Below is a small trained network, with its code and all its weights. Each question gives an input and a class and asks what happens when units are switched off, that is, made to give their printed mean instead of their output.

import numpy as np


def w(rows, s, z=0):
    codes = np.array(rows[::2]) - 128.0
    scale = np.full(codes.shape[1], s)
    scale[-1] = z or s
    return codes * scale


def f(y):
    return np.maximum(y, 0)


def log_softmax(a):
    a = a - a.max(-1, keepdims=True)
    return a - np.log(np.exp(a).sum(-1, keepdims=True))


def net(x, mask):
    res = np.array(x, float).reshape(1, 4) / 4 @ E
    y = f(res @ A[0][:, :-1].T + A[0][:, -1])
    res = res + np.where(mask, y, B[0][:, -1]) @ B[0][:, :-1]
    return log_softmax(res[-1] @ U[:, :-1].T + U[:, -1])


A, B = {}, {}
E = w([
[1,73,153,147,130,151],'x0',
[180,90,188,91,87,205],'x1',
[128,111,59,98,215,199],'x2',
[218,92,185,213,192,116],'x3',
],0.0093)
A[0] = w([
[53,28,203,129,95,194,253],'n1',
[180,57,141,208,171,151,97],'n2',
[52,167,92,50,78,145,125],'n3',
[138,164,205,181,5,63,166],'n4',
[100,237,78,37,107,133,76],'n5',
[182,106,168,184,188,96,60],'n6',
[19,89,92,191,186,48,128],'n7',
[166,218,48,118,177,20,101],'n8',
[113,148,44,143,229,209,92],'n9',
[75,171,186,169,78,5,176],'n10',
[122,153,72,55,81,123,28],'n11',
[46,114,154,190,171,157,162],'n12',
[158,70,141,55,168,199,160],'n13',
[144,122,74,73,222,162,94],'n14',
[123,116,45,125,198,167,109],'n15',
[127,124,140,218,236,39,114],'n16',
[110,177,30,50,42,114,147],'n17',
[255,173,81,54,84,124,165],'n18',
[204,114,149,196,150,161,102],'n19',
],0.0073,0.0025)
B[0] = w([
[164,170,140,95,162,209,254],'n1',
[96,62,166,145,176,85,202],'n2',
[90,85,176,121,177,137,226],'n3',
[155,77,32,215,86,162,219],'n4',
[92,82,185,139,172,110,205],'n5',
[52,83,142,162,151,120,189],'n6',
[231,169,151,49,154,224,205],'n7',
[214,171,141,48,178,254,193],'n8',
[100,94,74,187,55,166,200],'n9',
[176,62,107,187,63,162,213],'n10',
[60,96,184,166,185,105,178],'n11',
[180,218,128,146,170,202,190],'n12',
[182,97,67,128,111,85,206],'n13',
[123,117,87,201,69,137,190],'n14',
[117,70,62,204,42,123,184],'n15',
[75,54,148,75,193,82,196],'n16',
[85,30,156,144,176,111,226],'n17',
[144,191,174,173,195,197,215],'n18',
[60,92,156,121,176,150,196],'n19',
],0.007,0.0087)
U = w([
[26,67,195,142,193,49,92],'0',
[119,104,22,208,52,113,88],'1',
[164,139,137,81,155,145,246],'2',
[148,220,167,135,171,186,81],'3',
[98,169,113,130,124,80,224],'4',
[76,232,131,103,89,24,22],'5',
[99,218,108,53,84,7,2],'6',
],0.011,0.0063)

Each question gives the input, the list of numbers given to net, and the class t.
The units are the neurons (one row each of A and B). Each row of codes is followed by its name. A weight is (code - 128) times the scale printed after its matrix; where a second scale follows, it is the last column's (A, B and U).
mask holds one flag per neuron, in row order. A switched-off neuron (its flag False) gives its mean, the last column of its row in B, instead of its output. The means were averaged over made-up inputs and are rounded, as every weight is.
A unit's drop is (log p(t) with every unit on - log p(t) with that unit switched off) / (log p(t) with every unit on - log p(t) with every unit switched off).
The circuit of an input: a set's keep is (log p(t) with only the set's units on - log p(t) with every unit switched off) / (log p(t) with every unit on - log p(t) with every unit switched off). Starting from the 12 units with the biggest drops (on a tie, the unit counted first), units are removed one at a time, each time the one whose removal leaves the highest keep (on an exact tie, the one counted first), for as long as the keep stays at least 0.8.
units of the circuit, in order: the units of the circuit, biggest drop first
k most important neurons: the k neurons with the biggest drops, biggest first
drop of u: that unit's drop, to one decimal
input [-8,7,0,-1], class 3: units of the circuit, in order	[n18]
input [7,-5,7,0], class 1: 3 most important neurons	[n15, n9, n14]
input [-7,0,7,-8], class 0: 2 most important neurons	[n17, n5]
input [7,0,5,-2], class 3: units of the circuit, in order	[n12, n1]
input [7,0,-3,-6], class 3: 3 most important neurons	[n1, n7, n12]
input [8,-7,-7,-6], class 3: 2 most important neurons	[n7, n12]
input [-1,-3,7,-5], class 1: 2 most important neurons	[n9, n15]
input [7,5,-3,6], class 3: 2 most important neurons	[n1, n12]
input [-3,-7,7,-3], class 1: 4 most important neurons	[n15, n9, n14, n1]
input [0,-2,-1,1], class 4: 2 most important neurons	[n1, n18]
input [-1,-2,2,0], class 4: 3 most important neurons	[n4, n1, n10]
input [8,-3,7,0], class 3: 4 most important neurons	[n7, n12, n4, n1]
input [-8,4,-3,8], class 0: units of the circuit, in order	[n6, n2]
input [6,4,-5,4], class 3: units of the circuit, in order	[n1]
input [5,-8,-6,7], class 2: 2 most important neurons	[n7, n12]
input [5,-8,-4,4], class 2: 2 most important neurons	[n7, n16]
input [0,-8,0,-5], class 2: 2 most important neurons	[n7, n8]
input [4,-8,7,7], class 2: 4 most important neurons	[n7, n12, n8, n17]
input [-3,-4,3,-4], class 0: 3 most important neurons	[n17, n5, n1]
input [-5,-7,-2,-4], class 2: units of the circuit, in order	[n8]
input [0,3,-5,-4], class 1: drop of n1	0.0
input [1,1,0,2], class 4: drop of n5	0.2
input [7,7,-5,-6], class 2: drop of n1	1.6
input [2,-8,-7,5], class 2: drop of n8	0.4
